What each symbol does to the units:
ξ: cz->ld, lb->sf, nl->ls, bs->qr, ql->dr, fj->dl, mg->gb, jn->sb, tt->nh, cn->zt, gn->jm, lj->sf, tc->mn, bq->dh, cf->hm, cl->jl, pb->ql, tr->qr, qr->ml, jl->bz, dj->rq, ct->tn, fc->sr, gr->qp, zd->pq, zt->fl, qp->sq, rf->cj, qj->dg, ph->zc, rg->jl, pr->rf, zc->nb, mz->fj, gf->tr, jt->qc, sb->lb, bp->cn, lq->ml, qs->jg, hf->tc, cj->lj, nc->zr, qm->ml, qn->qj, hj->cl, gz->pr, jg->rj, rq->ct, ld->bz, hp->sq, tm->jj, ds->hz, bc->hj, zr->mn, dh->zt, mn->sm, ml->sn, dr->bs, bz->hf, rz->gr, qt->sn, sm->mb, nr->rd, sr->nl, fl->jn, mm->bc, hz->lq, hm->tn, dl->tt, nh->lj, qc->nc, nb->cr, rt->zt, sn->gf, rj->rz, jj->jt, tn->dl, mb->zd, dg->dj, nz->gz, gb->cr, ls->pb, pq->qs, jm->ds, cr->rg, rd->lb, sf->qt, sq->mm
φ: cz->tc, lb->sn, nl->ql, bs->zt, ql->qt, fj->jt, mg->sr, jn->sf, tt->gn, cn->jn, gn->rd, lj->hz, tc->nc, bq->cn, cf->jm, cl->dl, pb->bs, tr->cz, qr->lq, jl->bz, dj->tn, ct->tm, fc->sm, gr->mm, zd->jg, zt->lb, qp->bc, rf->bq, qj->rq, ph->cr, rg->qr, pr->lj, zc->rg, mz->jj, gf->rt, jt->qj, sb->qt, bp->fl, lq->nz, qs->rz, hf->rj, cj->dh, nc->ls, qm->pr, qn->lq, hj->fj, gz->rt, jg->rq, rq->hp, ld->nl, hp->jm, tm->tt, ds->hm, bc->mz, zr->pq, dh->zt, mn->zr, ml->gz, dr->zc, bz->mn, rz->sq, qt->bs, sm->mb, nr->lq, sr->pb, fl->cj, mm->cl, hz->fj, hm->nr, dl->rj, nh->cf, qc->dg, nb->jl, rt->mn, sn->dh, rj->qp, jj->qn, tn->nh, mb->qs, dg->ct, nz->rf, gb->nl, ls->dr, pq->rj, jm->dh, cr->bz, rd->ml, sf->gf, sq->zd
δ: cz->gf, lb->zt, nl->cr, bs->ls, ql->sr, fj->bc, mg->qr, jn->sr, tt->rq, cn->lj, gn->ds, lj->qt, tc->rg, bq->pr, cf->tm, cl->sq, pb->fc, tr->sf, qr->ld, jl->zc, dj->ds, ct->rz, fc->zc, gr->qs, zd->sm, zt->bq, qp->nb, rf->qm, qj->hm, ph->pb, rg->ph, pr->ml, zc->ql, mz->mm, gf->lb, jt->mz, sb->cn, bp->sb, lq->jm, qs->zr, hf->cr, cj->cj, nc->hf, qm->rd, qn->dl, hj->qp, gz->lq, jg->mb, rq->qn, ld->tr, hp->dj, tm->rq, ds->tn, bc->sm, zr->mz, dh->rf, mn->jl, ml->nr, dr->nl, bz->nb, rz->pq, qt->jn, sm->bz, nr->cf, sr->ld, fl->dh, mm->nh, hz->gn, hm->nh, dl->hj, nh->ct, qc->fj, nb->dr, rt->sn, sn->sb, rj->zd, jj->cl, tn->dg, mb->mn, dg->jt, nz->qr, gb->rt, ls->gb, pq->nc, jm->tt, cr->bs, rd->hm, sf->fl, sq->tt

The rows follow the links: the fewer symbols apart two units are, the more alike their rows tend to be.

Each row is also shifted at random along 4 hidden directions that mean nothing.

Some units, each with a row of numbers:
rz
[ 69   2  15 -12  11  39   5  -1 -11 -33  47  33  -2 -27  34  27   9  18 -22   0 -35   0 -17  16  13  -4   7  -8   0  15   6  -9  -4  26  -3   0   7 -10 -19  -3  20   9 -21 -14  17  -1  14  -2  -2   9   3  16  23 -16  17   0  -1  -8  15  14  -7  -9  16   1   0  22]
dr
[ 91  -8 -38  26  16   6  24  -5 -10 -13   2  -2  -9 -15 -15  -6  23  14   8  -6  51  -1  -5  11 -24   9  23 -11  36 -19  33  19   2  -1   8  19 -14  31   9   7  -7 -13   7   7 -28  11  -8 -24 -10  10 -30  43   9 -23 -30   1  13 -16 -10   9   2 -10  -5 -15 -21  10]
rj
[ 39 -20  31   8  22  29  34   3 -21 -41  51  40  22 -16  49  29  -2   1 -19  -3 -48 -13  -8  13  -6  10  10  13   7  -3  -1  -3   0  45 -21  14 -15 -18 -46  -9  34   2   6 -28  23 -13  -1 -15 -11  25   6  16  17 -30  39 -19   8   5  19  17  23 -10  18  17  -7  14]
rq
[-58  11   5   4   5  30 -10  -8  21 -29  31 -10  11 -18   2  24  25   9 -15  17 -42  15 -21  33  20  10  -1 -23  11 -17   8   2  18   0  -7   8  13  -5  -1  14  -6  -2 -42 -12  -4  -8  10  21  -7  10   9  23  12   1 -10  12   4  -2   4  11  -3  26 -12  -5  -5  39]
dh
[-92   0  29  -8  -3  -6 -11  23  23  46 -28  -8 -45 -13  10  25  14   1  15 -29  33 -23  18  16  -6   4 -16   1 -19  15  61 -19  -1  20 -34 -14  13   1 -26  20  37   6   1  40 -12  12  10  -2 -11 -17  -6   7   9 -57 -21  27 -29  -3  10 -27  33   0 -18  19   1 -24]
nc
[  6  -7  -5   8  12 -10  16   2 -32 -27  18  18   3  10  -3   1 -31   7  17   5 -15  15 -12 -17  12 -52  18  20  22  17 -45   5 -32 -12  39  -6   0  -5  -3 -19  -6  -8  40  -8  26 -12 -18  13  -3  29   9   8  -5  19  24  -5  15  19  20  12 -26 -13   7   4   0  -7]
ql
[ 48 -13 -36  37  11  -2  22   5 -16  -9  13  -4 -11  -6 -22 -15  19  12 -21   8  46 -12 -20  -1 -23  14  24  11  18 -11   7  17  -4  18  33  15 -26  44  20   9 -31 -33  12   2 -21   1 -28 -18 -15  -2 -14  31  -6  15 -26 -34  25 -19 -16  13  -4  -8  18 -17 -18   8]
ph
[ 11 -17 -37  19  32  -6   5 -11  -5 -11  -7 -13 -27  -4 -33 -12  10  27  17  -5  55   0  -8   4  -1 -17   5   7  31  19  28   5 -23 -19  21  -1   2  25  24  -9 -12 -11  15  19 -12  -3  -8 -29  -5   2 -12  34   2  -1 -28   9   8   5  -1  10 -16 -16 -25  -8  -8   7]
rt
[ 83  23  12  -1 -17 -24   5   9 -23  25 -39 -14   9  16  -8 -17 -14   4  -1  22   2 -19 -14 -25 -16 -11 -14  -3 -27 -12 -40  -5  14 -10  24  -7 -28  15   0 -11 -25  -8   6   5  22  11 -16  48   9 -22  -6 -11  -5  39   1 -33  19 -14 -11 -29  -3   3  34  -3   7 -30]
lq
[-19  -3  -5 -38  18 -13 -34 -26  31  12 -60 -33 -16  23 -21 -13   4  14  57  17  14   8  29 -11   2 -13 -34 -11  -4  27  14 -27   1 -34 -22 -11  18 -18  37 -31  29  38 -16   8   9  13  34  -1  24 -16   4 -39 -13   7 -13  45 -35  20  14 -24  16 -15 -26  17  20 -19]
dl
[-126   -3    0   -6  -13    4   -3  -17   19   -5   22   29    4   15  -11   -4  -29  -18   12  -35  -24   27   32    2   31  -15   13   14    1   13   -4    9   -7  -16   -7   -9   48  -28  -14    4   15    7   14    8   -6  -18   16  -10   -3   16   21   -6  -18  -25   11   33   -9   30   15   18  -15    3  -35  -10    4   15]
sr
[-49 -23 -20  27  16 -21  12   9   8  -1  -6 -20 -40 -29 -20  28  12  17  46 -17  63   9  -4  20 -28 -34  17  14  44  32  62  12 -33 -12   3   9  12  40  -4  11  13  -2  26  20 -23   3  -3  -6 -26   9 -10  35 -16 -50 -38  39 -30  11  21   0  10  -5 -53  16 -31 -17]
gb
[-32  -9 -28  41  17 -21  30  -2 -36 -16  -3   0  -6  -6 -27 -13   2  14   3   7  42  -7 -31 -18 -11 -12  16   9  23 -11  -3   6 -22  -8  47  -2 -30  27  19 -18 -32 -25  25  -4  -1  -7 -38 -10 -12  14 -16  45  -4  22 -14 -29  41  -8  -8  -1  -5 -16  11  -5 -19  -8]
cr
[-19   0 -17  40  28   1  33   9 -43 -13  -4   5 -14 -17 -31   2  16  36  11 -20  43  -1 -32   7   6 -17  21 -38  35 -22  37   8 -13 -23  59 -32   2   6 -17 -16 -32 -29   9   6   1  -3 -12 -20 -15  14 -22  95  32 -36 -40   9  59  -6   6   6 -10 -20 -16 -14 -22  14]
jn
[ 91  28  13  16 -33 -13 -13  43   9  34   3  -7  -6 -26   2  25  24   2 -27 -16  18  -3 -12  24  -5  17  15 -27 -12 -27  37  17  21  16  -1  13 -12  27 -29  47  -9 -14 -22  34 -24  24  -2  26 -17 -17 -12  34  26 -39 -36   0   4 -33 -12 -11   5  26 -15 -18  -7   0]
hp
[-62  36   2  11   2  45 -19  -1  -6 -30  44  10  27 -12  -1   1  26  12 -59  30 -43  -6 -47  14  25  34   4 -30  -8 -37 -25  -2  23   8  35  -1 -11 -21   0  13 -38 -27 -60 -23  -3  -6  -3  14   6  -2   0  39  31  41  -6 -35  43 -37 -23  16 -19  23  43 -32  11  56]
cf
[-116   14  -12  -33   17    4  -56  -27   43  -12  -16  -33  -22   11  -33   12   14   14   19   37   -3   27   -1    5   29  -41  -18   -2  -12   37   -4  -16  -27  -24    2    0   21  -14   46    2   -8   12  -46   12   -9   -3   28   19   26    1   11  -14  -14   47  -12   38  -24    9    5   -9  -19    6  -11    5   10   16]
jt
[-73 -23  -2  19 -29 -11  30  -4   1  -7  17  26  51  17  12 -17 -36 -48  -1 -18 -39  12  24   2 -12  27  15  19   4 -24 -20  13  16   6 -32  15  -1 -20 -20   9   8  -5  40 -29   0  -2  -7  -8 -17  20  11 -38 -30 -18  23  -4  -6  20  -6  28  16  16 -22  -5  -7   0]
zr
[ -8  33  30   8   9  16  24   6 -47 -19  38  39  -2 -19   9  14 -11  32 -10 -11 -20  10 -34 -11  36 -25  12 -23   1 -12 -24  -7  -2  -9  57 -37  13 -25 -43 -27 -11 -18  14  -8  38 -11 -12   6  -9  18  -9  70  43 -13  14   3  56  -3  15  14 -11  -6   8 -16   4  12]
qj
[-74   4 -13 -10 -17  -2 -23 -16  48 -13   6 -14  18  12 -12  12 -16 -17  23   3 -36  46  17   6   4 -11  -3  14   6   8 -10  15   1 -28 -31  23  27 -15  23  14   7  28 -20  -4 -14  -1  21  13   2   6  22 -41 -39   9  15  36 -45  22   4  13  -5  23 -37  -6   1  15]
bz
[  0 -10 -15   2  20  -2   9 -13 -29 -18   0   1 -31   8 -29  -8 -15  31  22  -6  38   4 -12 -25   9 -55   8  31  24  33 -24  -3 -46 -31  36  -9  12   9  19 -34  -7  -3  47   7  17 -11 -12 -11   8  15  -6  26  -9  15   3  12  12  20  10   5 -27 -21 -11  -2 -13  -5]
qt
[ 23  23  -4  17 -25 -18 -28  20   9  36  -7 -21 -31   0 -22   8   7  -2 -12   2  23  -4 -14  -9  -4 -13  12  15 -10   8   4   9 -12   4  10  14  -8  38  -3  33 -26 -23  -5  45 -21  12  -8  32   1 -20   4   0 -11   7 -24 -11 -10 -23 -14 -12 -24  25  -3 -16  -9 -15]
cj
[ 83  11  15  -6 -18   8  -8  25  -9  47 -14   0  -5   0  24  -5  17 -15 -36 -16  17 -23  10  -2  -8  57 -14 -15 -26 -30  28   1  38  40 -35   9 -20   5 -25  19  15 -15 -18  12 -11  11   9 -19   6 -27 -19  -5  18 -22 -19 -28   9 -30 -17  -9  20   9  30  -5  10 -14]
zt
[ 68  13  28   6 -29 -12  -8  29   9  44 -23 -21 -10  -6   9   6  12  -9 -18  -9  13 -21  10  10 -16  23  -9  -9 -24 -14  37  -1  19  32 -20   1 -17  25 -23  39  11  -5 -10  31 -17  22  -1  13  -3 -27  -5  -8  14 -22 -13 -10 -16 -16 -12 -19  20  20   7  -7 -11 -25]
jl
[ -9 -53 -22   0  37 -14  29 -26  -4 -19  -5  -1 -30  -5   0  13 -17   4  59 -17  27  16  30  -5 -20 -39  16  41  34  55  26   1 -47  -8 -15   4  19  12   4 -25  34  25  63  -4  -4  -3   5 -40 -10  22   3 -12 -30 -29  11  23 -43  38  31  12  12 -36 -34  30 -21  -8]
ld
[  0  18 -21  30   1 -21  35  19 -34  -8 -11  -5  33  -4 -21 -14  -8  15  -2  13   9  -4 -41 -21 -16 -16  12  -8  10 -37 -40   8   6 -19  59 -18 -31  24   6 -24 -50 -26  18 -14  28  -1 -44  33 -11  15  -9  43  11  19 -13 -34  55 -12  -6 -12  -3   8  11  -2 -13 -17]
ct
[ 97   1   0  -6 -17  24  -7 -11  37 -27  35  -6  50  -6  32   6  25 -27 -23  36 -55   6  -4  27 -15  53  -2  -5   0 -14 -11  13  28  30 -42  37 -12  -4  11  19  -4   1 -49 -38 -27  -6   7  11   3   8  10 -43  -8  22  11 -16 -25 -14  -9  22   4  20  15  -3  -2  31]
tt
[-114   -8    2   -1   10   22   -8  -11   26  -18   26    1    8  -11    5   26   21   -5   -3   10  -34    5   -2   22    9   12   -4   -9    7   10   18  -15    6   14  -29    8   15   -6    2   20   14    8  -40  -21  -13   -6   15    0   -2   14   15   -8   -3  -11   14   13  -21   10   11   13   14   10  -23   12   -1   23]
fl
[ 68  16  23  20 -31 -13   3  28   6  34  -8   1   2 -14  25  13  13 -14 -35 -11   4 -14  -4  21 -10  37   7 -10 -23 -25  23   9  25  41 -31  14 -21  24 -23  39   1 -11 -11  17 -18  17  -4  18  -7 -22  -2 -13   8 -23 -12 -28 -10 -25 -19  -6  15  18  17  -4 -11 -24]
cn
[-24  -1  28  30 -24  -5  33  39 -25  35  20  17  21 -13  38   6   6 -32 -46  -7  -5 -51  -9   8 -36  50  10   9 -23 -38  10   2  41  62 -25  11 -49  19 -47  37  -1 -33  13  -2  -9  12 -39   7 -22 -11   6 -11  18 -20  11 -60  11 -29 -18  -4  28  26  38   4 -12 -28]
mb
[-14 -10  33   5  38  24  28   9 -40 -33  46  33  -2 -30  39  23   3  26 -13  -3 -34 -17 -27   7   1  -4   1   1   4   5   0 -15  -4  32  14  -4 -16   0 -50 -14  22  -4  13 -19  36 -15 -11  -5  -1  25   8  28  29 -21  34 -18  14   5  24  15  12 -17  26  22  -5   9]

From each start, follow one symbol. Which unit do you reach?
Answers are names.
new walk
[ -4  -6   0  -2  10 -19  15   4 -11 -16  -6   3 -11  11 -19  12 -26  20  47   6   6  17  -5 -14  -1 -75  -1   7  18  25 -18  -7 -27 -48  37  -7   7   4  -5 -14 -11  12  31  -1  28  -1 -15  31  -6  22  10   9  -5   3  15  26  -8  25  31 -11  -4  -8 -27  16  -6 -19]
φ: nc
new walk
[ -7   2  20 -10  26  24 -11  -2 -11 -29  38  19 -19 -22  29  33   5  30  -2  10 -30   4 -28   7  13 -35   0   5   8  25   6 -16 -18  11  19  -2   5 -10 -28   2  11   5  -8  -8  18 -16   8   3   0  11   8  24  30 -10  25   2  -5   0  19   8  -8 -13  11  16   5  26]
ξ: rj
new walk
[ 84  35  12   1 -29 -27 -19  29  -5  26 -19 -18  16  -5 -11  -1  -8   2   4  21  -5   7 -26  -7   1 -26  -6 -14 -15 -12 -20   5   4 -21  26 -11 -14  15  10   5 -16  -5  -2  14  11   9 -15  57  -7  -6  -3  -9   8  16 -13 -12   4 -13  -5 -25  -4  31   1  -3   3 -21]
φ: rt
new walk
[  0  14   3 -17 -18  15 -19  -5  20   3 -21 -14  32   6  -5 -24  21  -9  -3   9 -26   8  14   2  17  57 -22 -37 -17 -36  -1  -5  44   4 -24  -3  -1 -39  26  -4   8   7 -50 -18   1   5  18  -2  12 -16  -4 -18  11  13 -11   2   9  -6 -24 -14  11   6  16 -18  17  20]
δ: gn
new walk
[-57  21  -3   2  15 -22   4   9 -30  12 -42 -29 -15  -3 -36  -8   6  42  50  -7  47  12 -18 -14  19 -29  -8 -46   6 -17  22 -23  11 -54  51 -51  16  -7  14 -36 -13   5  -2   7  24   4  -8  25 -11  -1 -21  60  20 -15 -40  34  45   7   0 -32   9 -11 -33  -1  -1 -16]
φ: lq
new walk
[ 22  10  20 -18  10  30 -21   1  -4  -6  38  38 -29 -24  -1  31   5  31   3 -39 -16  30  -1  16  52 -15  16 -28  -2  10  40  -8 -12  -6  18 -24  39 -29 -31   3  25  14 -14  16  12 -12  35 -15   1   3  -7  62  36 -57  -8  48   8   0  17   7 -19 -22 -22 -16   3  34]
ξ: qp
new walk
[-99 -23  26 -14  27   4  21   2 -13   4 -36 -10  -7   5  20   1   1  -5  19  -2   6 -30  17 -12 -16  32 -29  -6  -8   3  26 -35  16  19 -31 -10 -18 -13 -18 -37  33  11  17 -25  23  -4  -1 -21   9  -7  -3 -19   8 -18  14  -6   1  14   7 -17  52 -22  13  36  12 -30]
δ: rd
new walk
[ 56   2 -15   7 -33  12  -3  -7  33 -14  31  -4  56  12  -3 -13  -7 -36 -33  13 -44  30   1  10   3  38   5  -1 -12 -30 -38  30  26  -1 -19  19   6  -9  22  28 -24  -5 -35 -26  -6   8  -1  13  -3   8  14 -41 -23  36   9 -11  -9  -5 -27  18 -14  28   7 -30   3  28]
φ: ct
new walk
[ 17   0  11   7  25  15  25   5 -41 -33  30  39 -12 -16  21   7  -2  32 -11  -9 -14  -6 -22  -6  16 -24  13   0   9   2 -16 -10 -16   9  39 -13  -4 -14 -26 -23  -6  -8   8 -13  23 -18 -12 -14   6  10  -2  55  31  -3  22  -8  33  -7   8  10  -7 -22  20   2   2  11]
φ: mb
new walk
[ -1 -11  11  -6   1  24  11  10   2  -6  31  45  -9 -15  10   9 -14   5  -3 -61  -2  21  16  19  35  10  26 -17  15  -8  42  -4   2   2   7 -14  34 -33 -36  -6  27   1  13  10  -3  -9  21 -43 -18  15  -8  44  14 -68 -11  38  11  12  13  19   5 -12 -25 -21  -1  17]
δ: nb
new walk
[ -3  35  12 -15  -1  12 -23  -1 -17   7 -34 -17   9   6 -15 -26  21  25 -10  18  -5 -19 -20  -5  26  34 -37 -52 -23 -41 -18 -18  36 -14  17 -32  -6 -27  21 -23 -18  -5 -54 -16  20  -2  -3  15  16 -24 -19  35  41  34 -18 -11  46 -26 -25 -28   5  11  30  -4  19   7]
φ: ml
new walk
[-40 -11 -20 -15 -20   3 -19 -27  26  -9   3  -4  29  27  -5 -26 -17 -25  -6   6 -42  19  24  -2  13  25 -11  13  -2 -13 -37   6   8 -22 -25  12  17 -26  27   0 -12  16  -4 -22  -8   2  11  -3  14   6  16 -40 -34  37  19   7 -11  14 -12  17  -8  11  -6 -13   9  18]
δ: dl
new walk
[ 49  -6  13 -27  13  26 -23 -22  30 -20  39  26 -17 -20  16  35  12   0  14 -23 -19  33  25  40  24  -9   4  -6   9  28  42  -4  -8   9 -27   1  45 -23 -17  16  43  26 -13   7 -13  -7  43 -25   2   8   9   8   1 -45 -11  61 -38  12  24  22  -7 -16 -41  -4   6  32]
δ: tt
new walk
[-59 -41 -16  33  42 -13  69   4 -31 -25   1  10   4 -17   5   8   5  13  30 -12  32 -14  -3  -4 -42   0  13  13  43  -2  33  -8   1   2   9  -5 -16  20 -15 -29  22  -1  57 -25  13 -10 -27 -25 -32  32  -9  22  -9 -49   3  -9   9  20  30   3  35 -21 -21  27 -23 -23]
ξ: jl
new walk
[110  16 -16 -16 -52  -3 -11 -11  22  17  -4  15  27  31 -10 -38 -21 -32  -5 -30 -14  43  36  -2  16  22  12 -11 -12 -31 -20  24  20 -20 -22   6  36 -25  13   8   2   3   3   2  -8   6  25 -23  -7 -12  -2 -24 -19   8 -13  23  -3   2 -17  15 -14   3  -6 -42  12  11]
δ: bc
new walk
[ 12  -4 -15 -17  22 -17 -17 -24 -12 -10   5   3 -34  14 -22  -1 -20  27  30  14  19  13  -6 -33   9 -81  -1  30   7  51 -41  -2 -58 -43  49 -17  17   4  26 -26 -17  13  34   8  21 -10  -1   4   7  14  12  -8 -19  43  18  15  -5  22  20   0 -40 -21  -8   3   3  -1]
ξ: tc
new walk
[ 17 -30 -33  30  24  -8  36 -10 -33 -20  18  25  -7   0 -14 -22  -1  10  -4 -21  37   1  -6 -13 -12   4  20  19  22   3 -11   1 -18   3  26   2 -19   9  -2 -19 -15 -30  39  -4  -7  -7 -28 -48 -10  11 -15  41  -6   4  -3 -29  33   1  -9  10 -12 -25  26 -16  -7   1]
φ: jl
